Here is a tiny trained network, its code and every weight. The questions are about switching its units off for an input and a class, where a switched-off unit gives its printed mean instead of its output.

import numpy as np


def w(rows, s, z=0):
    codes = np.array(rows[::2]) - 128.0
    scale = np.full(codes.shape[1], s)
    scale[-1] = z or s
    return codes * scale


def norm(h):
    return h / np.sqrt((h * h).mean(-1, keepdims=True) + 1e-5)


def f(y):
    return np.maximum(y, 0)


def log_softmax(a):
    a = a - a.max(-1, keepdims=True)
    return a - np.log(np.exp(a).sum(-1, keepdims=True))


def net(x, mask):
    res = np.array(x, float).reshape(1, 6) / 4 @ E
    u = 0
    for l in range(2):
        y = f(norm(res) @ A[l][:, :-1].T + A[l][:, -1])
        res = res + np.where(mask[u : u + 7], y, B[l][:, -1]) @ B[l][:, :-1]
        u += 7
    return log_softmax(norm(res)[-1] @ U[:, :-1].T + U[:, -1])


A, B = {}, {}
E = w([
[93,151,74,163,120,199,100,58,65],'x0',
[125,218,76,151,167,145,129,121,254],'x1',
[148,138,96,93,212,152,214,135,86],'x2',
[161,126,117,85,77,186,131,160,141],'x3',
[189,162,130,148,140,122,90,152,88],'x4',
[56,125,133,122,192,139,98,201,129],'x5',
],0.0084)
A[0] = w([
[65,154,102,117,128,231,79,114,77,3],'0.n1',
[110,231,29,44,133,75,164,154,106,27],'0.n2',
[46,125,125,113,107,120,2,189,145,34],'0.n3',
[152,160,54,147,110,84,50,108,218,18],'0.n4',
[226,165,89,127,88,197,79,236,99,99],'0.n5',
[50,118,141,150,199,186,115,236,113,44],'0.n6',
[90,40,61,77,77,178,162,138,179,55],'0.n7',
],0.0075,0.0028)
B[0] = w([
[75,147,189,174,72,158,186,47,113,236],'0.n1',
[124,73,146,65,153,178,108,128,96,184],'0.n2',
[178,138,113,49,133,122,149,83,114,251],'0.n3',
[137,62,107,117,137,190,120,137,92,239],'0.n4',
[65,111,116,158,197,36,126,103,134,239],'0.n5',
[250,109,65,155,73,102,170,101,128,254],'0.n6',
[89,114,77,191,222,13,97,146,112,204],'0.n7',
],0.011,0.004)
A[1] = w([
[159,116,190,111,124,92,168,253,183,69],'1.n1',
[117,202,108,147,158,176,110,152,204,169],'1.n2',
[102,64,161,133,94,134,97,177,60,116],'1.n3',
[109,129,153,85,46,113,24,102,152,120],'1.n4',
[115,93,104,162,177,85,130,84,123,253],'1.n5',
[117,149,162,139,154,141,175,156,113,131],'1.n6',
[126,61,147,127,149,172,197,169,87,75],'1.n7',
],0.012,0.0028)
B[1] = w([
[71,202,110,240,73,204,139,26,58,185],'1.n1',
[144,16,248,98,124,147,86,157,109,164],'1.n2',
[118,59,129,160,184,214,109,183,254,180],'1.n3',
[156,212,86,39,218,132,185,120,102,179],'1.n4',
[152,171,135,156,71,29,84,217,168,245],'1.n5',
[67,145,122,98,167,126,99,115,80,143],'1.n6',
[150,143,132,39,161,152,86,68,182,172],'1.n7',
],0.0092,0.012)
U = w([
[57,195,164,246,106,198,163,41,92,154],'0',
[158,28,193,137,180,202,99,159,164,163],'1',
[109,147,118,182,157,39,99,149,136,207],'2',
[151,204,99,39,195,138,180,104,122,140],'3',
[96,146,143,189,160,24,80,138,136,94],'4',
[230,130,82,159,80,109,197,114,146,187],'5',
[116,117,120,127,59,137,206,214,98,24],'6',
[79,124,152,112,83,157,205,205,89,2],'7',
],0.012,0.0055)

Each question gives the input, the list of numbers given to net, and the class t.
The units are the neurons (one row each of A and B). Each row of codes is followed by its name. A weight is (code - 128) times the scale printed after its matrix; where a second scale follows, it is the last column's (A, B and U).
mask holds one flag per neuron, layer by layer. A switched-off neuron (its flag False) gives its mean, the last column of its row in B, instead of its output. The means were averaged over made-up inputs and are rounded, as every weight is.
A unit's drop is (log p(t) with every unit on - log p(t) with that unit switched off) / (log p(t) with every unit on - log p(t) with every unit switched off).
The circuit of an input: a set's keep is (log p(t) with only the set's units on - log p(t) with every unit switched off) / (log p(t) with every unit on - log p(t) with every unit switched off). Starting from the 12 units with the biggest drops (on a tie, the unit counted first), units are removed one at a time, each time the one whose removal leaves the highest keep (on an exact tie, the one counted first), for as long as the keep stays at least 0.8.
units of the circuit, in order: the units of the circuit, biggest drop first
k most important neurons: the k neurons with the biggest drops, biggest first
top k neurons in layer l: the k neurons of layer l with the biggest drops, biggest first
input [7,-5,5,-4,5,8], class 5: 2 most important neurons	[0.n6, 1.n1]
input [-5,-7,7,-4,7,3], class 1: 4 most important neurons	[1.n3, 1.n4, 0.n7, 1.n7]
input [-7,-3,-7,-7,-4,-2], class 0: top 4 neurons in layer 0	[0.n5, 0.n7, 0.n6, 0.n1]
input [-1,-1,-3,4,1,-3], class 4: units of the circuit, in order	[0.n5]
input [6,-5,1,5,3,-2], class 0: 3 most important neurons	[0.n1, 0.n7, 0.n4]
input [8,-1,2,6,2,-8], class 0: top 2 neurons in layer 0	[0.n1, 0.n6]
input [-8,-2,6,0,6,-4], class 0: units of the circuit, in order	[1.n1, 0.n6]
input [4,-6,5,-4,-6,-2], class 1: 4 most important neurons	[0.n5, 1.n3, 1.n1, 1.n7]
input [-1,-6,-8,-4,-7,6], class 3: 2 most important neurons	[1.n4, 0.n3]
input [-3,-8,-2,-6,4,-3], class 1: 3 most important neurons	[1.n3, 0.n5, 0.n7]
input [-7,-1,7,7,7,6], class 0: 3 most important neurons	[1.n1, 0.n3, 0.n7]
input [1,3,-7,4,-4,6], class 3: 3 most important neurons	[0.n3, 1.n4, 0.n5]
input [-3,5,-8,0,0,-5], class 3: 2 most important neurons	[1.n4, 0.n6]
input [0,0,5,1,6,-2], class 2: units of the circuit, in order	[0.n5]
input [5,8,6,6,8,3], class 1: top 2 neurons in layer 0	[0.n7, 0.n2]
input [-3,0,-8,-5,3,-5], class 3: units of the circuit, in order	[1.n4, 0.n6]
input [5,0,-7,-2,2,8], class 5: units of the circuit, in order	[0.n6, 0.n3]
input [1,-8,8,-1,0,-3], class 1: 4 most important neurons	[1.n3, 1.n4, 0.n3, 0.n6]
input [-4,-2,-1,8,-3,7], class 4: 2 most important neurons	[0.n7, 0.n5]
input [0,8,-1,-1,1,5], class 1: units of the circuit, in order	[1.n2]
input [-6,2,-6,-6,-1,5], class 0: 3 most important neurons	[1.n1, 0.n5, 0.n7]
input [7,6,6,5,-1,-4], class 0: top 4 neurons in layer 0	[0.n1, 0.n3, 0.n6, 0.n4]
input [-7,-4,8,7,3,-6], class 3: top 2 neurons in layer 0	[0.n6, 0.n5]
input [-7,1,5,2,-8,-7], class 2: units of the circuit, in order	[0.n7, 0.n6]
input [3,-6,-6,5,6,8], class 5: top 3 neurons in layer 0	[0.n6, 0.n3, 0.n7]
input [2,8,-1,-8,5,4], class 1: 3 most important neurons	[1.n2, 0.n5, 0.n7]
input [0,-8,-5,-3,-6,-2], class 1: 2 most important neurons	[1.n3, 0.n5]
